Here is a tiny trained network, its code and every weight. The questions are about switching its units off for an input and a class, where a switched-off unit gives its printed mean instead of its output.

import numpy as np


def w(rows, s, z=0):
    codes = np.array(rows[::2]) - 128.0
    scale = np.full(codes.shape[1], s)
    scale[-1] = z or s
    return codes * scale


def f(y):
    return y / 2 * (1 + np.tanh(0.7978845608 * (y + 0.044715 * y**3)))


def log_softmax(a):
    a = a - a.max(-1, keepdims=True)
    return a - np.log(np.exp(a).sum(-1, keepdims=True))


def net(x, mask):
    res = np.array(x, float).reshape(1, 8) / 4 @ E
    y = f(res @ A[0][:, :-1].T + A[0][:, -1])
    res = res + np.where(mask, y, B[0][:, -1]) @ B[0][:, :-1]
    return log_softmax(res[-1] @ U[:, :-1].T + U[:, -1])


A, B = {}, {}
E = w([
[97,111,211,160,149,128,98,177,223,219,206],'x0',
[247,119,245,81,148,138,179,75,193,67,171],'x1',
[95,90,148,7,111,210,73,181,132,5,132],'x2',
[211,240,112,127,127,119,20,140,127,71,120],'x3',
[127,196,152,112,120,147,180,220,2,66,203],'x4',
[19,168,213,109,176,1,90,3,165,115,195],'x5',
[154,7,129,162,225,126,94,51,149,143,107],'x6',
[111,30,165,123,86,202,230,83,189,86,67],'x7',
],0.0052)
A[0] = w([
[55,122,163,174,153,76,103,119,193,173,136,84],'neuron 0',
[157,90,140,107,136,196,98,130,234,137,148,7],'neuron 1',
[196,117,105,224,169,88,71,78,169,218,109,164],'neuron 2',
[171,151,206,105,239,118,182,151,130,134,164,149],'neuron 3',
[139,71,200,135,184,208,190,2,93,91,93,2],'neuron 4',
[129,47,178,90,167,180,115,113,200,159,96,63],'neuron 5',
[84,211,86,143,49,135,124,96,192,91,85,206],'neuron 6',
],0.0061,0.0013)
B[0] = w([
[32,47,237,160,91,102,239,159,154,236,183,234],'neuron 0',
[150,172,40,165,160,141,117,114,67,99,74,190],'neuron 1',
[36,97,165,114,5,164,161,75,205,164,143,252],'neuron 2',
[159,149,74,145,116,118,168,184,54,63,147,199],'neuron 3',
[71,137,132,43,127,2,232,59,163,135,180,218],'neuron 4',
[193,129,102,138,127,95,70,199,121,86,138,216],'neuron 5',
[180,165,95,139,134,201,131,170,124,59,163,186],'neuron 6',
],0.0072,0.0042)
U = w([
[193,175,108,104,176,122,106,181,1,143,104,252],'0',
[121,69,166,67,118,144,178,102,194,191,136,4],'1',
],0.0074,0.0022)

Each question gives the input, the list of numbers given to net, and the class t.
The units are the neurons (one row each of A and B). Each row of codes is followed by its name. A weight is (code - 128) times the scale printed after its matrix; where a second scale follows, it is the last column's (A, B and U).
mask holds one flag per neuron, in row order. A switched-off neuron (its flag False) gives its mean, the last column of its row in B, instead of its output. The means were averaged over made-up inputs and are rounded, as every weight is.
A unit's drop is (log p(t) with every unit on - log p(t) with that unit switched off) / (log p(t) with every unit on - log p(t) with every unit switched off).
The circuit of an input: a set's keep is (log p(t) with only the set's units on - log p(t) with every unit switched off) / (log p(t) with every unit on - log p(t) with every unit switched off). Starting from all 7 units, units are removed one at a time, each time the one whose removal leaves the highest keep (on an exact tie, the one counted first), for as long as the keep stays at least 0.8.
units of the circuit, in order: the units of the circuit, biggest drop first
k most important neurons: the k neurons with the biggest drops, biggest first
drop of u: that unit's drop, to one decimal
input [-2,-8,4,-2,-7,-1,-7,1], class 0: units of the circuit, in order	(neuron 2; neuron 6)
input [3,-3,-3,4,5,-1,7,-4], class 1: units of the circuit, in order	(neuron 2)
input [-2,4,8,8,-6,1,5,4], class 0: 2 most important neurons	(neuron 1; neuron 5)
input [-4,-6,-7,6,0,4,-1,-1], class 1: 2 most important neurons	(neuron 2; neuron 3)
input [7,8,6,6,-7,1,-6,-8], class 0: units of the circuit, in order	(neuron 1; neuron 3)
input [-8,-8,2,-5,-6,-7,0,5], class 0: 3 most important neurons	(neuron 2; neuron 0; neuron 6)
input [3,5,0,2,3,-2,-5,6], class 0: units of the circuit, in order	(neuron 2; neuron 0)
input [-2,1,-1,2,-1,-8,7,-5], class 1: 2 most important neurons	(neuron 2; neuron 3)
input [1,6,6,4,2,-4,-1,5], class 0: drop of neuron 1	0.2
input [-1,8,-2,-8,3,-6,4,-1], class 0: drop of neuron 0	0.5
input [6,7,-4,1,4,-3,1,6], class 0: drop of neuron 4	-0.1
